Here is a tiny trained network, its code and every weight. The questions are about switching its units off for an input and a target symbol, where a switched-off unit gives its printed mean instead of its output.

import numpy as np


def w(rows, s, z=0):
    codes = np.array(rows[::2]) - 128.0
    scale = np.full(codes.shape[1], s)
    scale[-1] = z or s
    return codes * scale


def norm(h):
    return h / np.sqrt((h * h).mean(-1, keepdims=True) + 1e-5)


def softmax(a):
    e = np.exp(a - a.max(-1, keepdims=True))
    return e / e.sum(-1, keepdims=True)


def log_softmax(a):
    a = a - a.max(-1, keepdims=True)
    return a - np.log(np.exp(a).sum(-1, keepdims=True))


def net(x, mask):
    ids = ['αβγεζηλπστφψ'.index(c) for c in x.split()]
    T = len(ids)
    res = E[ids] + P[:T]
    u = 0
    for l in range(3):
        r = norm(res)
        for j in range(2):
            rows = slice(3 * j, 3 * j + 3)
            q, k, v = (r @ M[l][rows].T for M in (Q, K, V))
            z = softmax(np.where(np.tri(T) > 0, q @ k.T / 3**0.5, -1e9)) @ v
            o = O[l][rows]
            res = res + np.where(mask[u + j], z, o[:, -1]) @ o[:, :-1]
        u += 2
    return log_softmax(norm(res)[-1] @ U[:, :-1].T + U[:, -1])


Q, K, V, O = {}, {}, {}, {}
E = w([
[155,95,137,121,111,132,118,97,104,115,149,114],'α',
[129,96,48,122,162,172,185,179,43,115,144,194],'β',
[130,101,117,113,95,121,127,114,95,121,138,83],'γ',
[41,109,95,37,133,105,87,150,142,149,173,137],'ε',
[114,190,124,131,177,59,163,151,166,83,122,185],'ζ',
[75,102,127,105,119,175,122,103,38,113,2,116],'η',
[51,171,132,105,134,147,95,97,125,93,182,136],'λ',
[126,128,119,128,98,119,141,105,83,99,139,110],'π',
[105,212,136,144,151,146,77,140,162,111,102,136],'σ',
[147,128,98,142,129,143,127,110,97,105,142,75],'τ',
[124,154,141,77,153,106,103,128,153,115,171,190],'φ',
[137,107,108,135,144,105,136,119,115,114,121,104],'ψ',
],0.027)
P = w([
[80,145,146,89,184,161,151,196,102,125,121,160],'0',
[158,141,63,117,84,126,110,203,125,5,100,124],'1',
[201,134,59,181,130,108,48,160,130,95,140,144],'2',
[174,155,57,108,153,121,106,107,141,143,111,172],'3',
[95,121,156,23,121,178,197,142,152,98,88,133],'4',
[121,84,177,146,106,139,131,229,169,25,151,92],'5',
[168,128,135,204,146,85,41,146,103,163,153,152],'6',
[174,174,103,67,148,130,142,69,122,181,102,168],'7',
[128,122,149,86,100,165,179,109,187,40,139,141],'8',
[104,129,152,173,113,106,132,182,137,46,181,106],'9',
[163,183,105,166,158,103,89,126,72,171,152,136],'10',
],0.014)
Q[0] = w([
[141,75,152,201,170,131,75,226,2,187,154,176],'L0H1',
[91,73,204,187,113,193,200,203,179,73,118,104],'L0H1',
[103,127,112,20,187,221,152,144,130,134,64,193],'L0H1',
[155,70,121,153,101,187,250,69,83,147,70,81],'L0H2',
[162,130,152,125,74,109,141,173,211,46,223,45],'L0H2',
[68,149,155,45,141,208,147,135,229,87,39,154],'L0H2',
],0.0093)
K[0] = w([
[182,177,30,125,117,168,151,89,62,217,144,203],'L0H1',
[138,67,94,219,119,95,7,198,73,74,137,178],'L0H1',
[165,110,68,87,68,183,161,189,157,13,116,142],'L0H1',
[198,95,172,108,116,122,242,163,102,74,107,118],'L0H2',
[133,106,133,186,134,44,117,120,151,100,255,110],'L0H2',
[83,93,120,133,87,186,63,168,178,36,111,124],'L0H2',
],0.0089)
V[0] = w([
[181,50,122,188,207,67,158,136,127,119,125,97],'L0H1',
[155,141,140,126,98,157,107,148,156,126,38,106],'L0H1',
[115,185,69,178,110,133,162,198,135,160,112,103],'L0H1',
[133,140,113,173,51,153,216,119,76,136,128,135],'L0H2',
[120,146,125,85,62,197,53,145,118,109,163,137],'L0H2',
[185,1,123,160,126,152,128,102,137,128,94,159],'L0H2',
],0.0072)
O[0] = w([
[159,173,131,92,9,167,157,140,117,145,80,147,91],'L0H1',
[86,206,119,116,95,145,147,150,45,133,239,207,92],'L0H1',
[233,66,98,151,163,121,125,132,141,101,246,114,131],'L0H1',
[132,1,45,204,102,155,208,132,215,154,125,17,73],'L0H2',
[46,244,123,226,185,53,154,96,103,127,132,156,252],'L0H2',
[59,135,19,164,106,202,189,150,69,92,92,49,53],'L0H2',
],0.0066,0.0046)
Q[1] = w([
[136,164,195,45,171,149,165,40,208,84,146,114],'L1H1',
[184,132,254,199,118,75,82,201,58,182,119,67],'L1H1',
[197,140,31,111,152,55,74,15,98,163,106,182],'L1H1',
[230,92,104,185,66,147,222,199,100,198,15,158],'L1H2',
[201,122,194,167,159,45,169,188,119,74,180,191],'L1H2',
[67,121,180,51,115,223,233,160,197,82,150,77],'L1H2',
],0.0076)
K[1] = w([
[85,177,178,136,110,119,119,218,198,5,179,116],'L1H1',
[189,180,113,163,155,69,98,77,108,254,122,146],'L1H1',
[110,174,131,2,212,168,251,35,158,99,134,111],'L1H1',
[188,82,54,139,133,181,201,199,56,129,30,135],'L1H2',
[220,88,152,158,185,109,71,138,166,125,103,169],'L1H2',
[94,104,135,128,77,155,122,182,145,13,155,127],'L1H2',
],0.0095)
V[1] = w([
[171,129,119,135,186,213,146,100,127,105,77,227],'L1H1',
[106,17,128,135,83,9,199,142,79,123,105,186],'L1H1',
[124,98,29,29,193,185,75,191,46,194,81,72],'L1H1',
[99,147,88,138,102,185,114,127,174,152,166,195],'L1H2',
[155,128,186,221,82,157,105,164,81,188,44,190],'L1H2',
[254,63,124,139,177,127,209,143,141,156,47,150],'L1H2',
],0.0062)
O[1] = w([
[92,115,99,53,150,121,76,78,158,38,116,71,154],'L1H1',
[42,130,174,163,211,224,33,254,170,136,172,14,101],'L1H1',
[87,161,101,154,70,135,106,146,195,139,127,196,203],'L1H1',
[36,67,91,79,166,112,124,158,189,65,171,152,103],'L1H2',
[65,153,82,117,213,183,171,145,67,123,163,27,15],'L1H2',
[133,167,136,140,113,154,153,54,104,109,186,74,4],'L1H2',
],0.0084,0.0042)
Q[2] = w([
[131,80,51,162,154,146,29,42,116,183,116,119],'L2H1',
[154,154,112,101,81,242,92,113,123,145,154,122],'L2H1',
[102,62,114,100,126,209,255,106,226,123,85,137],'L2H1',
[118,173,138,161,124,59,43,151,155,143,172,88],'L2H2',
[98,120,142,139,63,177,151,152,220,90,217,104],'L2H2',
[152,37,27,159,131,140,149,121,44,157,141,109],'L2H2',
],0.0086)
K[2] = w([
[62,89,126,39,127,170,191,85,150,230,130,149],'L2H1',
[229,122,74,65,83,254,193,160,165,82,37,50],'L2H1',
[68,77,174,107,67,105,186,247,63,36,124,174],'L2H1',
[118,122,36,143,145,89,58,115,108,195,208,88],'L2H2',
[156,139,121,186,96,156,147,244,107,93,187,185],'L2H2',
[114,241,188,173,165,207,185,104,160,227,158,200],'L2H2',
],0.0073)
V[2] = w([
[91,115,121,77,101,118,118,98,129,213,126,65],'L2H1',
[139,35,170,114,71,157,97,83,100,51,71,123],'L2H1',
[140,123,84,2,92,67,105,198,103,213,140,110],'L2H1',
[175,144,161,140,181,198,95,90,129,117,71,157],'L2H2',
[122,237,155,191,112,144,97,182,166,79,137,169],'L2H2',
[121,101,86,196,77,31,9,145,143,24,113,65],'L2H2',
],0.0068)
O[2] = w([
[169,96,197,99,82,98,170,206,151,87,103,126,48],'L2H1',
[103,125,126,113,144,64,84,204,130,156,111,117,138],'L2H1',
[153,126,184,180,97,254,115,196,135,31,134,147,115],'L2H1',
[38,132,120,129,68,155,237,223,58,127,130,117,157],'L2H2',
[102,91,105,72,131,150,103,166,139,184,111,169,204],'L2H2',
[112,150,227,67,192,134,185,107,118,136,139,182,254],'L2H2',
],0.0091,0.007)
U = w([
[207,138,91,128,35,77,139,79,120,149,133,155,152],'α',
[134,83,30,123,181,166,163,185,79,119,237,161,136],'β',
[100,185,129,71,181,55,80,189,211,136,164,202,174],'γ',
[133,222,189,143,198,151,154,23,64,31,129,129,89],'ε',
[152,161,156,209,119,173,124,207,166,231,164,155,119],'ζ',
[179,200,147,40,49,225,82,188,132,121,171,102,118],'η',
[100,138,119,134,100,144,40,54,234,96,166,39,168],'λ',
[56,162,112,121,124,128,97,128,70,127,9,82,128],'π',
[187,73,169,205,138,196,124,147,177,63,74,179,127],'σ',
[226,83,149,23,153,133,74,132,59,109,130,59,141],'τ',
[162,2,86,144,229,47,111,116,143,135,26,137,3],'φ',
[157,80,176,179,192,97,139,159,157,200,167,51,236],'ψ',
],0.0064,0.0039)

Each question gives the input, a string of symbols that net reads in full, and the target symbol t.
The units are the heads (3 rows each of Q, K, V and O). Each row of codes is followed by its name. A weight is (code - 128) times the scale printed after its matrix; where a second scale follows, it is the last column's (O and U).
mask holds one flag per head, layer by layer. A switched-off head (its flag False) gives its mean, the last column of its rows in O, instead of its output. The means were averaged over made-up inputs and are rounded, as every weight is.
A unit's drop is (log p(t) with every unit on - log p(t) with that unit switched off) / (log p(t) with every unit on - log p(t) with every unit switched off).
The circuit of an input: a set's keep is (log p(t) with only the set's units on - log p(t) with every unit switched off) / (log p(t) with every unit on - log p(t) with every unit switched off). Starting from all 6 units, units are removed one at a time, each time the one whose removal leaves the highest keep (on an exact tie, the one counted first), for as long as the keep stays at least 0.8.
units of the circuit, in order: the units of the circuit, biggest drop first
most important unit: the unit with the biggest drop
heads that matter: for each layer, one digit per head in row order, 1 if its drop is at least 0.15 and else 0, layers parted by /
input γ η τ α π η σ α, target ψ: units of the circuit, in order	L1H1; L0H2
input τ α η σ ε γ τ, target β: units of the circuit, in order	L0H2; L0H1; L2H2
input ε ψ α, target σ: units of the circuit, in order	L2H1
input τ ζ ψ τ α γ, target η: heads that matter	10 / 00 / 00
input ζ τ β ζ τ β ε η τ π, target σ: heads that matter	11 / 00 / 10
input λ σ τ, target φ: units of the circuit, in order	L0H1; L1H2
input ε σ α τ, target σ: units of the circuit, in order	L2H1; L0H1
input ε τ α σ ε τ ζ α, target σ: heads that matter	11 / 00 / 10
input τ β β γ ψ τ ψ α, target η: heads that matter	10 / 10 / 00
input π τ ζ σ α α, target τ: units of the circuit, in order	L0H2; L1H1
input τ τ ζ α τ γ α, target π: units of the circuit, in order	L0H1; L0H2
input σ π γ, target β: heads that matter	11 / 00 / 00
input ε π ψ λ γ ψ, target η: heads that matter	11 / 01 / 00
input ζ φ σ τ γ, target ε: most important unit	L2H2
input ε ζ τ, target σ: heads that matter	00 / 00 / 10
input τ τ σ η π, target α: heads that matter	01 / 00 / 00
input λ α α, target φ: heads that matter	11 / 01 / 00
input α τ τ, target π: heads that matter	10 / 01 / 00
input ζ α π π, target τ: units of the circuit, in order	L1H1; L0H2
input ε α σ η λ ζ π α, target φ: units of the circuit, in order	L0H1; L0H2
input τ α ε ζ ε η ψ π ζ, target ε: units of the circuit, in order	L2H2; L1H1
input β σ ζ σ α, target β: most important unit	L0H1
input π τ ζ ζ τ ζ η ε ε ζ, target ε: units of the circuit, in order	L2H1; L1H1
input σ α τ η ε τ τ π ε σ α, target ψ: units of the circuit, in order	L0H2; L1H1
input η τ ε ε π, target α: units of the circuit, in order	L0H2; L2H2; L1H1
